Below is a small trained network, with its code and all its weights. Each question gives an input and a target symbol and asks what happens when units are switched off, that is, made to give their printed mean instead of their output.

import numpy as np


def w(rows, s, z=0):
    codes = np.array(rows[::2]) - 128.0
    scale = np.full(codes.shape[1], s)
    scale[-1] = z or s
    return codes * scale


def norm(h):
    return h / np.sqrt((h * h).mean(-1, keepdims=True) + 1e-5)


def f(y):
    return y / 2 * (1 + np.tanh(0.7978845608 * (y + 0.044715 * y**3)))


def softmax(a):
    e = np.exp(a - a.max(-1, keepdims=True))
    return e / e.sum(-1, keepdims=True)


def log_softmax(a):
    a = a - a.max(-1, keepdims=True)
    return a - np.log(np.exp(a).sum(-1, keepdims=True))


def net(x, mask):
    ids = ['Δζηλσψω'.index(c) for c in x.split()]
    T = len(ids)
    res = E[ids] + P[:T]
    q, k, v = (norm(res) @ M[0].T for M in (Q, K, V))
    z = softmax(np.where(np.tri(T) > 0, q @ k.T / 2**0.5, -1e9)) @ v
    res = res + np.where(mask[0], z, O[0][:, -1]) @ O[0][:, :-1]
    y = f(norm(res) @ A[0][:, :-1].T + A[0][:, -1])
    res = res + np.where(mask[1:17], y, B[0][:, -1]) @ B[0][:, :-1]
    return log_softmax(norm(res)[-1] @ U[:, :-1].T + U[:, -1])


Q, K, V, O, A, B = {}, {}, {}, {}, {}, {}
E = w([
[177,30,127,108,158,216,129,84],'Δ',
[149,78,185,46,72,113,151,177],'ζ',
[180,80,30,125,159,47,128,6],'η',
[37,124,201,176,169,158,183,78],'λ',
[161,108,146,150,151,120,84,153],'σ',
[166,170,116,110,108,143,105,125],'ψ',
[156,138,125,138,133,127,69,126],'ω',
],0.015)
P = w([
[3,98,58,131,104,160,158,162],'0',
[163,138,185,180,78,178,129,89],'1',
[82,180,183,111,129,120,102,117],'2',
[122,92,153,138,82,152,121,146],'3',
[179,104,122,152,189,197,207,160],'4',
[226,121,108,143,115,93,173,196],'5',
],0.007)
Q[0] = w([
[101,97,155,118,191,247,146,54],'H0',
[110,78,240,32,21,99,62,110],'H0',
],0.013)
K[0] = w([
[173,54,116,194,57,195,163,107],'H0',
[49,91,11,116,126,157,116,215],'H0',
],0.012)
V[0] = w([
[96,217,82,81,60,122,177,1],'H0',
[169,132,180,65,90,165,209,212],'H0',
],0.0065)
O[0] = w([
[141,83,170,69,174,55,149,6,93],'H0',
[94,77,129,254,7,51,166,91,4],'H0',
],0.0082,0.0029)
A[0] = w([
[60,166,159,148,156,140,142,119,140],'N0',
[160,84,77,127,123,110,148,144,35],'N1',
[124,109,41,171,133,71,116,97,110],'N2',
[133,149,107,179,91,83,107,133,214],'N3',
[126,100,38,161,168,64,138,3,3],'N4',
[141,128,116,76,125,132,113,157,147],'N5',
[127,97,159,183,149,97,111,154,111],'N6',
[94,108,118,147,154,153,94,102,112],'N7',
[135,92,116,152,145,154,165,122,82],'N8',
[63,162,136,228,148,116,152,97,100],'N9',
[113,143,111,104,107,169,164,90,150],'N10',
[141,186,94,164,131,156,75,156,115],'N11',
[119,85,154,126,104,78,171,86,102],'N12',
[161,125,123,125,158,97,105,67,171],'N13',
[130,122,173,93,129,97,140,156,81],'N14',
[118,162,105,173,105,125,108,165,61],'N15',
],0.016,0.0057)
B[0] = w([
[176,82,155,168,143,140,199,134,140],'N0',
[173,118,136,111,126,138,91,101,148],'N1',
[141,129,63,143,165,123,109,93,178],'N2',
[112,122,181,102,105,131,176,116,173],'N3',
[82,75,15,71,153,88,170,70,255],'N4',
[134,119,149,160,122,138,124,76,222],'N5',
[121,119,165,126,95,130,148,114,141],'N6',
[155,137,156,169,97,111,144,126,160],'N7',
[169,83,152,140,105,106,100,145,167],'N8',
[216,137,163,182,246,135,176,78,156],'N9',
[118,81,127,170,112,92,125,134,166],'N10',
[124,125,149,119,110,56,110,123,242],'N11',
[174,191,146,107,203,121,79,161,193],'N12',
[96,96,112,148,73,165,130,149,238],'N13',
[88,126,72,189,119,119,149,104,143],'N14',
[89,171,91,131,166,194,205,139,157],'N15',
],0.013,0.0075)
U = w([
[110,91,108,254,44,112,127,117,112],'Δ',
[102,107,185,78,75,48,233,135,41],'ζ',
[69,52,97,59,150,93,184,115,211],'η',
[130,164,134,245,173,129,201,55,61],'λ',
[104,188,67,177,129,168,161,214,233],'σ',
[168,165,131,116,167,81,86,138,162],'ψ',
[135,143,110,107,150,255,139,109,7],'ω',
],0.0088,0.0017)

Each question gives the input, a string of symbols that net reads in full, and the target symbol t.
The units are the heads (2 rows each of Q, K, V and O) and the neurons (one row each of A and B). Each row of codes is followed by its name. A weight is (code - 128) times the scale printed after its matrix; where a second scale follows, it is the last column's (O, A, B and U).
mask holds one flag per unit, heads first, then neurons. A switched-off unit (its flag False) gives its mean, the last column of its rows in O or B, instead of its output. The means were averaged over made-up inputs and are rounded, as every weight is.
A unit's drop is (log p(t) with every unit on - log p(t) with that unit switched off) / (log p(t) with every unit on - log p(t) with every unit switched off).
The circuit of an input: a set's keep is (log p(t) with only the set's units on - log p(t) with every unit switched off) / (log p(t) with every unit on - log p(t) with every unit switched off). Starting from the 12 units with the biggest drops (on a tie, the unit counted first), units are removed one at a time, each time the one whose removal leaves the highest keep (on an exact tie, the one counted first), for as long as the keep stays at least 0.8.
units of the circuit, in order: the units of the circuit, biggest drop first
most important unit: the unit with the biggest drop
k most important neurons: the k neurons with the biggest drops, biggest first
drop of u: that unit's drop, to one decimal
input η η ζ η ζ σ, target λ: 2 most important neurons	(N9; N2)
input Δ ψ ζ, target Δ: most important unit	N14
input ω ω η ψ, target ψ: 3 most important neurons	(N11; N4; N13)
input Δ η σ ψ σ, target ω: units of the circuit, in order	(H0; N4; N11; N13)
input ω ω ζ η σ, target ψ: 3 most important neurons	(N4; N13; N11)
input ζ ψ ψ σ, target λ: units of the circuit, in order	(H0; N9)
input λ ψ ω ω ψ ψ, target ψ: units of the circuit, in order	(H0; N4; N11)
input λ Δ ζ, target λ: units of the circuit, in order	(N14; N4; N13)
input Δ ω σ ω, target ζ: units of the circuit, in order	(N11; H0; N3)
input ψ σ λ ω ω σ, target Δ: 3 most important neurons	(N4; N14; N12)
input λ ζ ψ, target Δ: units of the circuit, in order	(H0; N4; N13; N12)
input ω σ ψ ψ σ, target σ: 2 most important neurons	(N15; N4)
input ψ ω ω ω ζ, target ψ: units of the circuit, in order	(H0; N12)
input Δ η ω ω ω, target ω: units of the circuit, in order	(H0; N4; N13; N11)
input ω ψ η ω, target ψ: 2 most important neurons	(N11; N4)
input ω Δ λ Δ ζ σ, target Δ: 2 most important neurons	(N4; N14)
input Δ ψ Δ ψ, target ζ: 2 most important neurons	(N11; N3)
input λ ω ζ ζ, target λ: drop of N11	0.2
input η σ ω, target ω: drop of N13	0.2
input λ ω ζ ω ω, target ψ: drop of H0	0.2
